Below are the code and all the weights of a small trained network. Each question names an input and a target symbol and asks about switching units off, where a switched-off unit gives its printed mean instead of its output.

import numpy as np


def w(rows, s, z=0):
    codes = np.array(rows[::2]) - 128.0
    scale = np.full(codes.shape[1], s)
    scale[-1] = z or s
    return codes * scale


def norm(h):
    return h / np.sqrt((h * h).mean(-1, keepdims=True) + 1e-5)


def f(y):
    return y / 2 * (1 + np.tanh(0.7978845608 * (y + 0.044715 * y**3)))


def softmax(a):
    e = np.exp(a - a.max(-1, keepdims=True))
    return e / e.sum(-1, keepdims=True)


def log_softmax(a):
    a = a - a.max(-1, keepdims=True)
    return a - np.log(np.exp(a).sum(-1, keepdims=True))


def net(x, mask):
    ids = ['ΘΛΩαγδεζμστφψ'.index(c) for c in x.split()]
    T = len(ids)
    res = E[ids] + P[:T]
    r = norm(res)
    for j in range(2):
        rows = slice(3 * j, 3 * j + 3)
        q, k, v = (r @ M[0][rows].T for M in (Q, K, V))
        z = softmax(np.where(np.tri(T) > 0, q @ k.T / 3**0.5, -1e9)) @ v
        o = O[0][rows]
        res = res + np.where(mask[j], z, o[:, -1]) @ o[:, :-1]
    y = f(norm(res) @ A[0][:, :-1].T + A[0][:, -1])
    res = res + np.where(mask[2:18], y, B[0][:, -1]) @ B[0][:, :-1]
    return log_softmax(norm(res)[-1] @ U[:, :-1].T + U[:, -1])


Q, K, V, O, A, B = {}, {}, {}, {}, {}, {}
E = w([
[186,127,141,174],'Θ',
[141,125,127,119],'Λ',
[136,130,128,124],'Ω',
[143,145,200,135],'α',
[72,126,120,103],'γ',
[98,181,175,62],'δ',
[131,122,130,121],'ε',
[134,128,135,119],'ζ',
[144,131,137,122],'μ',
[252,184,112,76],'σ',
[139,133,133,123],'τ',
[137,132,133,118],'φ',
[129,111,136,119],'ψ',
],0.03)
P = w([
[65,144,95,183],'0',
[236,139,134,10],'1',
[226,118,144,13],'2',
[224,97,149,2],'3',
[218,90,143,10],'4',
[217,81,149,11],'5',
[212,75,146,11],'6',
[213,85,150,12],'7',
],0.0051)
Q[0] = w([
[158,10,147,127],'head 0',
[76,154,101,124],'head 0',
[105,101,69,59],'head 0',
[117,8,112,63],'head 1',
[94,194,108,140],'head 1',
[104,188,121,98],'head 1',
],0.015)
K[0] = w([
[110,186,109,215],'head 0',
[150,151,102,47],'head 0',
[107,142,85,104],'head 0',
[43,195,37,195],'head 1',
[158,91,123,1],'head 1',
[118,133,142,52],'head 1',
],0.012)
V[0] = w([
[171,88,142,89],'head 0',
[138,122,119,11],'head 0',
[144,144,180,104],'head 0',
[143,108,1,145],'head 1',
[149,2,223,94],'head 1',
[220,178,91,86],'head 1',
],0.009)
O[0] = w([
[109,101,120,135,204],'head 0',
[62,41,125,106,251],'head 0',
[118,124,158,169,184],'head 0',
[123,138,1,87,74],'head 1',
[204,76,172,86,211],'head 1',
[135,115,104,167,133],'head 1',
],0.0099,0.0019)
A[0] = w([
[182,160,70,151,3],'neuron 0',
[123,33,101,106,168],'neuron 1',
[39,134,156,69,108],'neuron 2',
[140,103,68,101,127],'neuron 3',
[91,174,141,134,108],'neuron 4',
[171,133,91,59,76],'neuron 5',
[208,140,166,242,52],'neuron 6',
[127,65,92,123,110],'neuron 7',
[57,95,106,141,180],'neuron 8',
[88,166,91,36,110],'neuron 9',
[40,123,130,167,3],'neuron 10',
[216,76,204,168,85],'neuron 11',
[108,146,185,90,119],'neuron 12',
[191,106,52,40,120],'neuron 13',
[49,94,207,114,47],'neuron 14',
[151,120,4,160,128],'neuron 15',
],0.012,0.0049)
B[0] = w([
[132,125,224,118,135],'neuron 0',
[121,88,123,183,196],'neuron 1',
[77,218,132,136,158],'neuron 2',
[174,101,121,105,159],'neuron 3',
[90,47,166,109,128],'neuron 4',
[89,89,108,100,187],'neuron 5',
[224,152,81,160,152],'neuron 6',
[157,108,129,145,142],'neuron 7',
[124,91,142,202,151],'neuron 8',
[97,133,93,162,172],'neuron 9',
[2,107,146,75,128],'neuron 10',
[78,115,121,172,253],'neuron 11',
[47,139,134,6,176],'neuron 12',
[123,99,129,107,254],'neuron 13',
[186,198,109,163,165],'neuron 14',
[175,126,179,123,182],'neuron 15',
],0.0089,0.0074)
U = w([
[125,45,119,213,128],'Θ',
[108,124,205,185,100],'Λ',
[89,142,100,90,88],'Ω',
[141,211,130,157,215],'α',
[132,196,63,120,210],'γ',
[109,222,208,59,50],'δ',
[108,148,81,67,62],'ε',
[132,101,35,139,150],'ζ',
[115,46,185,66,85],'μ',
[191,167,126,215,176],'σ',
[180,158,247,164,3],'τ',
[28,128,121,166,234],'φ',
[226,184,135,75,97],'ψ',
],0.014,0.0032)

Each question gives the input, a string of symbols that net reads in full, and the target symbol t.
The units are the heads (3 rows each of Q, K, V and O) and the neurons (one row each of A and B). Each row of codes is followed by its name. A weight is (code - 128) times the scale printed after its matrix; where a second scale follows, it is the last column's (O, A, B and U).
mask holds one flag per unit, heads first, then neurons. A switched-off unit (its flag False) gives its mean, the last column of its rows in O or B, instead of its output. The means were averaged over made-up inputs and are rounded, as every weight is.
A unit's drop is (log p(t) with every unit on - log p(t) with that unit switched off) / (log p(t) with every unit on - log p(t) with every unit switched off).
The circuit of an input: a set's keep is (log p(t) with only the set's units on - log p(t) with every unit switched off) / (log p(t) with every unit on - log p(t) with every unit switched off). Starting from the 12 units with the biggest drops (on a tie, the unit counted first), units are removed one at a time, each time the one whose removal leaves the highest keep (on an exact tie, the one counted first), for as long as the keep stays at least 0.8.
circuit, biggest first: the units of the circuit, biggest drop first
k most important neurons: the k neurons with the biggest drops, biggest first
heads that matter: for each layer, one digit per head in row order, 1 if its drop is at least 0.15 and else 0, layers parted by /
drop when u is switched off: that unit's drop, to one decimal
input Λ ζ ζ, target ζ: circuit, biggest first	head 1
input σ ψ ψ ζ ψ Ω Θ Ω, target Θ: heads that matter	01
input μ Ω φ, target σ: circuit, biggest first	head 1; neuron 6
input δ γ ψ Λ, target Λ: circuit, biggest first	head 1; head 0; neuron 14; neuron 13
input σ μ σ φ μ Λ, target Θ: heads that matter	10
input σ ε σ ψ φ, target Θ: heads that matter	10
input σ ζ φ Θ γ ψ ψ, target Θ: circuit, biggest first	neuron 1; head 1
input μ ζ ε, target σ: heads that matter	01
input Θ ψ α τ α φ ψ, target ψ: heads that matter	10
input μ σ φ φ ψ Λ, target σ: heads that matter	01
input σ σ Θ Θ μ, target Θ: circuit, biggest first	head 1; neuron 11
input Ω ψ ε Λ, target γ: heads that matter	11
input τ σ ψ φ, target α: heads that matter	11
input φ Λ ε τ, target φ: circuit, biggest first	head 1
input σ σ δ σ τ, target Θ: heads that matter	00
input Λ ψ δ Ω, target ζ: heads that matter	01
input δ Θ ψ δ δ φ, target Λ: circuit, biggest first	head 1; neuron 11
input α ψ ζ, target τ: heads that matter	01
input τ ψ Λ, target α: heads that matter	11
input ζ ψ φ, target δ: heads that matter	01
input ζ δ δ ψ, target δ: heads that matter	01
input α φ Λ ψ α φ, target τ: circuit, biggest first	head 1
input Θ ζ Ω ζ σ ψ ζ, target ψ: drop when head 0 is switched off	1.2
input δ φ φ ζ, target Λ: drop when head 0 is switched off	0.4
input φ Ω σ ψ Ω, target φ: drop when head 0 is switched off	0.0
input Λ ζ Ω Λ, target ζ: drop when head 1 is switched off	0.5
input δ Λ ε σ ψ γ ε, target Λ: most important neuron	neuron 14
